Below is a small trained network, with its code and all its weights. Each question gives an input and a class and asks what happens when units are switched off, that is, made to give their printed mean instead of their output.

import numpy as np


def w(rows, s, z=0):
    codes = np.array(rows[::2]) - 128.0
    scale = np.full(codes.shape[1], s)
    scale[-1] = z or s
    return codes * scale


def f(y):
    return np.maximum(y, 0)


def log_softmax(a):
    a = a - a.max(-1, keepdims=True)
    return a - np.log(np.exp(a).sum(-1, keepdims=True))


def net(x, mask):
    res = np.array(x, float).reshape(1, 7) / 4 @ E
    y = f(res @ A[0][:, :-1].T + A[0][:, -1])
    res = res + np.where(mask, y, B[0][:, -1]) @ B[0][:, :-1]
    return log_softmax(res[-1] @ U[:, :-1].T + U[:, -1])


A, B = {}, {}
E = w([
[62,95,204,145,81],'x0',
[183,60,102,70,107],'x1',
[83,187,61,229,95],'x2',
[31,136,18,161,91],'x3',
[32,135,166,3,12],'x4',
[102,152,110,82,126],'x5',
[122,247,234,232,107],'x6',
],0.0047)
A[0] = w([
[99,127,82,64,114,212],'n0',
[116,139,131,130,145,131],'n1',
[140,105,125,164,124,182],'n2',
[123,135,161,150,122,142],'n3',
[114,169,196,173,155,167],'n4',
[105,161,156,137,120,113],'n5',
[84,140,161,135,130,202],'n6',
[136,161,102,162,155,215],'n7',
[138,155,165,177,144,179],'n8',
[125,136,159,153,131,131],'n9',
[176,114,65,182,127,162],'n10',
[158,144,114,196,146,192],'n11',
[137,107,164,69,138,165],'n12',
[143,113,129,140,102,70],'n13',
[149,148,136,159,115,188],'n14',
[133,136,124,140,147,120],'n15',
[154,133,73,200,135,250],'n16',
[174,77,151,55,139,131],'n17',
[148,141,102,115,156,168],'n18',
[119,128,108,101,151,123],'n19',
[142,97,126,44,133,225],'n20',
[125,156,112,134,142,108],'n21',
[181,108,67,199,139,203],'n22',
[8,133,51,66,72,191],'n23',
[162,94,145,66,133,205],'n24',
[118,168,213,184,151,133],'n25',
[156,154,115,166,149,200],'n26',
],0.011,0.0019)
B[0] = w([
[150,100,134,111,72,205],'n0',
[128,128,131,133,127,136],'n1',
[137,143,114,115,135,158],'n2',
[147,138,143,137,130,152],'n3',
[157,154,154,182,128,187],'n4',
[137,120,118,154,118,155],'n5',
[155,154,144,126,112,163],'n6',
[121,154,121,122,142,180],'n7',
[137,169,145,164,142,178],'n8',
[146,140,135,142,133,152],'n9',
[90,140,109,106,157,194],'n10',
[105,172,103,138,160,191],'n11',
[121,66,115,144,144,186],'n12',
[129,132,130,121,135,131],'n13',
[125,146,136,148,141,161],'n14',
[123,133,128,133,131,143],'n15',
[113,176,123,84,169,208],'n16',
[129,37,139,136,165,214],'n17',
[122,106,126,118,134,160],'n18',
[142,117,129,119,115,153],'n19',
[144,53,157,109,133,219],'n20',
[129,132,128,128,131,145],'n21',
[88,151,113,93,179,211],'n22',
[132,148,96,103,3,254],'n23',
[138,63,152,128,151,205],'n24',
[152,152,159,203,131,193],'n25',
[101,148,127,138,148,177],'n26',
],0.029,0.0079)
U = w([
[125,125,87,102,35,204],'0',
[56,168,78,109,206,2],'1',
[171,183,180,254,150,121],'2',
[135,35,141,109,169,228],'3',
],0.0071,0.00078)

Each question gives the input, the list of numbers given to net, and the class t.
The units are the neurons (one row each of A and B). Each row of codes is followed by its name. A weight is (code - 128) times the scale printed after its matrix; where a second scale follows, it is the last column's (A, B and U).
mask holds one flag per neuron, in row order. A switched-off neuron (its flag False) gives its mean, the last column of its row in B, instead of its output. The means were averaged over made-up inputs and are rounded, as every weight is.
A unit's drop is (log p(t) with every unit on - log p(t) with that unit switched off) / (log p(t) with every unit on - log p(t) with every unit switched off).
The circuit of an input: a set's keep is (log p(t) with only the set's units on - log p(t) with every unit switched off) / (log p(t) with every unit on - log p(t) with every unit switched off). Starting from the 12 units with the biggest drops (on a tie, the unit counted first), units are removed one at a time, each time the one whose removal leaves the highest keep (on an exact tie, the one counted first), for as long as the keep stays at least 0.8.
circuit, biggest first: the units of the circuit, biggest drop first
k most important neurons: the k neurons with the biggest drops, biggest first
drop when u is switched off: that unit's drop, to one decimal
input [5,1,-6,-8,1,3,5], class 2: circuit, biggest first -> [n25]
input [-7,-4,-6,5,3,-8,3], class 2: circuit, biggest first -> [n23; n22; n17]
input [5,1,1,-3,2,0,0], class 2: circuit, biggest first -> [n23; n17; n22]
input [3,4,8,0,2,-5,1], class 1: circuit, biggest first -> [n0; n20]
input [0,0,6,3,-8,6,5], class 1: 2 most important neurons -> [n22; n16]
input [0,6,-3,3,4,-6,6], class 2: circuit, biggest first -> [n23; n17; n22]
input [-3,2,-3,8,-5,7,-1], class 1: circuit, biggest first -> [n22; n16]
input [-8,0,7,0,0,7,-5], class 0: 2 most important neurons -> [n23; n0]
input [4,-6,-5,-6,3,0,0], class 2: 2 most important neurons -> [n25; n4]
input [-5,1,-3,6,-7,1,-8], class 1: drop when n16 is switched off -> 0.1
input [5,-6,-7,7,6,3,-7], class 0: drop when n23 is switched off -> 2.6
input [2,2,-6,4,2,-8,4], class 2: drop when n23 is switched off -> 0.2
